Below is a small trained network, with its code and all its weights. Each question gives an input and a class and asks what happens when units are switched off, that is, made to give their printed mean instead of their output.

import numpy as np


def w(rows, s, z=0):
    codes = np.array(rows[::2]) - 128.0
    scale = np.full(codes.shape[1], s)
    scale[-1] = z or s
    return codes * scale


def f(y):
    return y / 2 * (1 + np.tanh(0.7978845608 * (y + 0.044715 * y**3)))


def log_softmax(a):
    a = a - a.max(-1, keepdims=True)
    return a - np.log(np.exp(a).sum(-1, keepdims=True))


def net(x, mask):
    res = np.array(x, float).reshape(1, 8) / 4 @ E
    y = f(res @ A[0][:, :-1].T + A[0][:, -1])
    res = res + np.where(mask, y, B[0][:, -1]) @ B[0][:, :-1]
    return log_softmax(res[-1] @ U[:, :-1].T + U[:, -1])


A, B = {}, {}
E = w([
[209,207,143,167,153,126,134],'x0',
[107,154,123,104,152,140,174],'x1',
[137,106,144,196,2,87,88],'x2',
[72,92,223,96,81,135,149],'x3',
[169,183,113,50,94,190,130],'x4',
[92,182,193,128,81,133,154],'x5',
[181,93,149,52,173,125,4],'x6',
[50,130,165,177,142,219,114],'x7',
],0.0062)
A[0] = w([
[169,98,102,99,96,139,6,163],'N0',
[97,235,184,126,131,207,164,152],'N1',
[104,98,179,182,119,102,159,254],'N2',
[134,93,104,98,103,135,23,159],'N3',
[104,167,153,91,155,185,167,188],'N4',
[167,166,69,127,156,110,118,166],'N5',
[152,150,166,127,187,57,131,200],'N6',
[45,96,90,224,113,126,116,97],'N7',
[123,156,134,132,50,95,159,149],'N8',
[83,95,141,93,164,105,169,197],'N9',
[203,167,68,137,172,140,132,145],'N10',
[114,130,125,161,20,109,160,174],'N11',
[154,94,175,116,149,91,63,215],'N12',
[165,162,138,138,161,171,145,222],'N13',
[183,160,91,134,156,121,127,138],'N14',
[170,158,81,129,157,118,140,184],'N15',
[154,145,136,137,19,148,166,161],'N16',
[99,82,80,50,163,151,181,142],'N17',
],0.013,0.0023)
B[0] = w([
[217,159,204,186,190,229,118,255],'N0',
[25,136,187,120,249,71,169,227],'N1',
[87,102,172,169,38,69,112,198],'N2',
[194,134,166,166,183,249,180,228],'N3',
[74,96,131,60,217,115,136,201],'N4',
[144,193,61,150,152,130,108,202],'N5',
[184,111,94,117,131,27,108,177],'N6',
[42,62,126,250,92,185,107,207],'N7',
[162,159,125,94,103,117,233,190],'N8',
[148,56,94,68,90,125,98,180],'N9',
[123,235,79,147,125,125,34,229],'N10',
[112,204,121,111,13,144,217,220],'N11',
[250,84,191,155,139,100,113,214],'N12',
[73,195,155,115,144,154,50,182],'N13',
[147,188,90,147,133,112,76,192],'N14',
[131,179,60,129,139,121,84,195],'N15',
[117,218,187,39,51,159,171,206],'N16',
[126,73,63,2,98,220,106,205],'N17',
],0.019,0.0086)
U = w([
[168,141,65,121,131,38,229,44],'0',
[158,203,17,154,164,139,63,134],'1',
[114,188,161,101,41,135,255,128],'2',
[60,48,134,245,76,167,127,185],'3',
[219,123,189,169,184,218,125,252],'4',
[202,46,153,140,103,11,122,106],'5',
[134,45,50,35,132,199,113,38],'6',
[43,130,181,91,237,114,162,65],'7',
],0.0055,0.0019)

Each question gives the input, the list of numbers given to net, and the class t.
The units are the neurons (one row each of A and B). Each row of codes is followed by its name. A weight is (code - 128) times the scale printed after its matrix; where a second scale follows, it is the last column's (A, B and U).
mask holds one flag per neuron, in row order. A switched-off neuron (its flag False) gives its mean, the last column of its row in B, instead of its output. The means were averaged over made-up inputs and are rounded, as every weight is.
A unit's drop is (log p(t) with every unit on - log p(t) with that unit switched off) / (log p(t) with every unit on - log p(t) with every unit switched off).
The circuit of an input: a set's keep is (log p(t) with only the set's units on - log p(t) with every unit switched off) / (log p(t) with every unit on - log p(t) with every unit switched off). Starting from the 12 units with the biggest drops (on a tie, the unit counted first), units are removed one at a time, each time the one whose removal leaves the highest keep (on an exact tie, the one counted first), for as long as the keep stays at least 0.8.
circuit, biggest first: the units of the circuit, biggest drop first
top k neurons: the k neurons with the biggest drops, biggest first
drop of u: that unit's drop, to one decimal
input [-7,4,-6,1,2,-8,-2,8], class 6: circuit, biggest first => N17
input [-8,-4,-1,5,-7,-4,0,-8], class 5: top 3 neurons => N12; N2; N9
input [-5,4,-1,-5,5,7,-4,-2], class 7: top 2 neurons => N1; N4
input [1,3,1,-1,3,8,3,-5], class 2: circuit, biggest first => N16; N0
input [8,6,-2,7,4,7,-2,-7], class 7: top 2 neurons => N1; N4
input [4,-2,1,3,-8,2,-7,0], class 2: top 3 neurons => N11; N8; N16
input [-1,3,-7,5,-1,7,-8,-5], class 7: top 2 neurons => N1; N4
input [6,7,6,-7,-8,8,-5,7], class 3: top 3 neurons => N7; N2; N17
input [0,-7,8,-7,0,3,-4,7], class 2: top 2 neurons => N11; N16
input [-6,-1,-7,0,-7,8,-7,-7], class 6: top 2 neurons => N9; N17
input [-6,-6,-3,-1,-4,7,-7,7], class 3: drop of N7 => 1.4
input [5,4,-6,-1,-8,-8,8,5], class 1: drop of N10 => 0.3
input [0,1,1,-2,-1,-6,-7,4], class 3: drop of N7 => 0.1
input [3,-7,1,-2,2,6,-7,5], class 2: top neuron => N11
input [3,5,-5,-4,-4,-2,-4,5], class 7: top 2 neurons => N1; N4
